Here is a tiny trained network, its code and every weight. The questions are about switching its units off for an input and a target symbol, where a switched-off unit gives its printed mean instead of its output.

import numpy as np


def w(rows, s, z=0):
    codes = np.array(rows[::2]) - 128.0
    scale = np.full(codes.shape[1], s)
    scale[-1] = z or s
    return codes * scale


def norm(h):
    return h / np.sqrt((h * h).mean(-1, keepdims=True) + 1e-5)


def f(y):
    return y / 2 * (1 + np.tanh(0.7978845608 * (y + 0.044715 * y**3)))


def softmax(a):
    e = np.exp(a - a.max(-1, keepdims=True))
    return e / e.sum(-1, keepdims=True)


def log_softmax(a):
    a = a - a.max(-1, keepdims=True)
    return a - np.log(np.exp(a).sum(-1, keepdims=True))


def net(x, mask):
    ids = ['ΨΩβγδηλμτ'.index(c) for c in x.split()]
    T = len(ids)
    res = E[ids] + P[:T]
    u = 0
    for l in range(2):
        q, k, v = (norm(res) @ M[l].T for M in (Q, K, V))
        z = softmax(np.where(np.tri(T) > 0, q @ k.T / 2**0.5, -1e9)) @ v
        res = res + np.where(mask[u], z, O[l][:, -1]) @ O[l][:, :-1]
        u += 1
        y = f(norm(res) @ A[l][:, :-1].T + A[l][:, -1])
        res = res + np.where(mask[u : u + 16], y, B[l][:, -1]) @ B[l][:, :-1]
        u += 16
    return log_softmax(norm(res)[-1] @ U[:, :-1].T + U[:, -1])


Q, K, V, O, A, B = {}, {}, {}, {}, {}, {}
E = w([
[126,239,120,173,168],'Ψ',
[254,201,53,179,64],'Ω',
[56,96,87,93,175],'β',
[111,92,196,76,204],'γ',
[176,155,75,183,139],'δ',
[158,195,141,163,176],'η',
[51,168,74,123,185],'λ',
[206,133,28,171,72],'μ',
[172,115,150,168,162],'τ',
],0.0081)
P = w([
[126,58,99,131,54],'0',
[117,160,187,252,67],'1',
[169,80,98,113,1],'2',
[115,174,89,47,126],'3',
[181,117,139,227,104],'4',
[183,82,75,105,25],'5',
[153,221,82,24,192],'6',
[199,139,117,210,110],'7',
],0.0052)
Q[0] = w([
[250,174,226,71,54],'0.h1',
[71,141,114,73,255],'0.h1',
],0.0061)
K[0] = w([
[243,176,219,163,123],'0.h1',
[49,71,139,62,255],'0.h1',
],0.007)
V[0] = w([
[202,112,165,13,98],'0.h1',
[38,92,253,76,115],'0.h1',
],0.0034)
O[0] = w([
[101,120,1,155,68,8],'0.h1',
[224,69,56,199,130,29],'0.h1',
],0.0056,0.0016)
A[0] = w([
[90,81,188,91,198,2],'0.n1',
[225,106,91,132,133,135],'0.n2',
[172,2,99,130,104,112],'0.n3',
[168,60,203,175,65,24],'0.n4',
[157,115,128,141,131,55],'0.n5',
[143,76,184,176,144,158],'0.n6',
[116,175,107,87,63,76],'0.n7',
[128,120,45,220,91,12],'0.n8',
[154,149,71,162,47,128],'0.n9',
[250,209,127,44,115,165],'0.n10',
[55,228,122,121,93,178],'0.n11',
[179,146,124,110,123,90],'0.n12',
[149,157,144,152,241,171],'0.n13',
[183,114,75,80,164,66],'0.n14',
[78,86,202,43,154,102],'0.n15',
[118,79,208,118,60,85],'0.n16',
],0.0062,0.0023)
B[0] = w([
[103,160,128,205,192,154],'0.n1',
[63,121,38,99,102,147],'0.n2',
[159,94,165,6,89,160],'0.n3',
[48,199,120,72,163,135],'0.n4',
[106,104,105,161,162,105],'0.n5',
[113,178,105,123,193,156],'0.n6',
[178,97,136,157,193,146],'0.n7',
[79,196,202,179,173,130],'0.n8',
[102,137,137,208,202,158],'0.n9',
[27,119,135,70,199,219],'0.n10',
[207,54,140,43,163,253],'0.n11',
[49,90,134,118,136,124],'0.n12',
[133,114,3,147,76,248],'0.n13',
[139,171,69,79,107,142],'0.n14',
[113,136,188,212,67,178],'0.n15',
[69,120,153,96,49,122],'0.n16',
],0.0041,0.0034)
Q[1] = w([
[133,124,166,175,63],'1.h1',
[169,2,45,60,197],'1.h1',
],0.0056)
K[1] = w([
[230,152,182,152,55],'1.h1',
[44,136,3,204,236],'1.h1',
],0.0061)
V[1] = w([
[251,251,53,125,46],'1.h1',
[112,17,148,68,74],'1.h1',
],0.0032)
O[1] = w([
[252,138,232,152,96,3],'1.h1',
[6,228,177,249,61,96],'1.h1',
],0.0033,0.0017)
A[1] = w([
[129,110,111,89,106,169],'1.n1',
[120,114,176,187,51,78],'1.n2',
[107,124,148,78,142,103],'1.n3',
[77,109,194,165,133,76],'1.n4',
[144,177,167,217,125,63],'1.n5',
[163,55,147,98,73,38],'1.n6',
[87,131,104,198,97,163],'1.n7',
[81,123,85,178,157,33],'1.n8',
[179,107,125,191,120,132],'1.n9',
[159,157,130,149,146,163],'1.n10',
[166,174,103,118,162,176],'1.n11',
[127,254,118,125,98,55],'1.n12',
[137,113,77,129,41,92],'1.n13',
[148,103,118,106,149,63],'1.n14',
[108,207,202,128,108,5],'1.n15',
[148,78,184,220,168,78],'1.n16',
],0.0092,0.0026)
B[1] = w([
[157,165,133,165,120,195],'1.n1',
[149,85,129,3,94,122],'1.n2',
[180,177,178,158,145,180],'1.n3',
[185,136,70,172,90,141],'1.n4',
[129,97,165,225,127,193],'1.n5',
[93,97,34,178,156,143],'1.n6',
[183,100,195,132,118,188],'1.n7',
[121,106,124,97,173,204],'1.n8',
[78,147,143,83,207,138],'1.n9',
[101,72,113,129,122,166],'1.n10',
[125,91,138,143,109,253],'1.n11',
[65,69,157,210,119,163],'1.n12',
[153,205,141,136,158,135],'1.n13',
[125,124,161,158,83,151],'1.n14',
[112,139,50,105,158,138],'1.n15',
[64,176,156,221,55,167],'1.n16',
],0.0063,0.0033)
U = w([
[102,151,171,217,133,252],'Ψ',
[157,148,204,111,157,86],'Ω',
[168,239,127,158,136,93],'β',
[113,129,28,148,100,85],'γ',
[58,200,165,103,109,115],'δ',
[89,108,144,71,64,170],'η',
[161,160,194,114,139,108],'λ',
[210,51,121,141,155,83],'μ',
[1,86,142,118,218,87],'τ',
],0.0086,0.0043)

Each question gives the input, a string of symbols that net reads in full, and the target symbol t.
The units are the heads (2 rows each of Q, K, V and O) and the neurons (one row each of A and B). Each row of codes is followed by its name. A weight is (code - 128) times the scale printed after its matrix; where a second scale follows, it is the last column's (O, A, B and U).
mask holds one flag per unit, layer by layer, with each layer's heads first. A switched-off unit (its flag False) gives its mean, the last column of its rows in O or B, instead of its output. The means were averaged over made-up inputs and are rounded, as every weight is.
A unit's drop is (log p(t) with every unit on - log p(t) with that unit switched off) / (log p(t) with every unit on - log p(t) with every unit switched off).
The circuit of an input: a set's keep is (log p(t) with only the set's units on - log p(t) with every unit switched off) / (log p(t) with every unit on - log p(t) with every unit switched off). Starting from the 12 units with the biggest drops (on a tie, the unit counted first), units are removed one at a time, each time the one whose removal leaves the highest keep (on an exact tie, the one counted first), for as long as the keep stays at least 0.8.
circuit, biggest first: the units of the circuit, biggest drop first
most important unit: the unit with the biggest drop
k most important neurons: the k neurons with the biggest drops, biggest first
top k neurons in layer l: the k neurons of layer l with the biggest drops, biggest first
input Ω γ η γ, target μ: circuit, biggest first : (0.h1)
input μ Ψ μ λ β β, target γ: top 2 neurons in layer 1 : (1.n6; 1.n7)
input λ μ Ψ γ γ Ω, target Ψ: circuit, biggest first : (1.n12; 0.h1; 0.n9)
input τ γ λ λ λ τ Ψ, target τ: circuit, biggest first : (1.n12; 0.n10)
input γ λ γ η γ, target μ: circuit, biggest first : (0.h1; 1.h1)
input β τ β γ λ λ τ, target γ: circuit, biggest first : (0.h1; 0.n13)
input λ Ω τ β λ η λ γ, target Ψ: circuit, biggest first : (0.n15; 1.n16)
input Ψ Ψ μ η β, target Ψ: circuit, biggest first : (1.n16; 0.h1; 0.n15)
input λ η λ τ β, target Ψ: 2 most important neurons : (0.n15; 1.n16)
input λ λ γ η β Ω, target Ψ: top 3 neurons in layer 0 : (0.n8; 0.n9; 0.n13)
input τ τ λ, target μ: top 2 neurons in layer 0 : (0.n11; 0.n13)
input η τ β, target γ: 2 most important neurons : (1.n6; 0.n3)
input η β λ λ τ γ Ψ γ, target τ: 4 most important neurons : (0.n13; 0.n1; 0.n11; 0.n15)
input λ μ γ μ, target τ: most important unit : 0.n10
input η τ λ γ, target β: 2 most important neurons : (0.n14; 0.n9)
input Ψ Ψ μ, target β: 2 most important neurons : (1.n13; 0.n2)
input λ η η Ω, target τ: 2 most important neurons : (0.n10; 0.n9)
input λ γ Ψ λ η τ λ τ, target τ: 2 most important neurons : (0.n15; 0.n13)
input Ψ μ λ, target μ: 2 most important neurons : (0.n11; 1.n6)
input λ β Ψ τ, target τ: circuit, biggest first : (0.n10)
input δ γ μ, target β: 2 most important neurons : (1.n13; 0.n15)
input γ λ δ, target τ: 2 most important neurons : (0.n9; 0.n15)
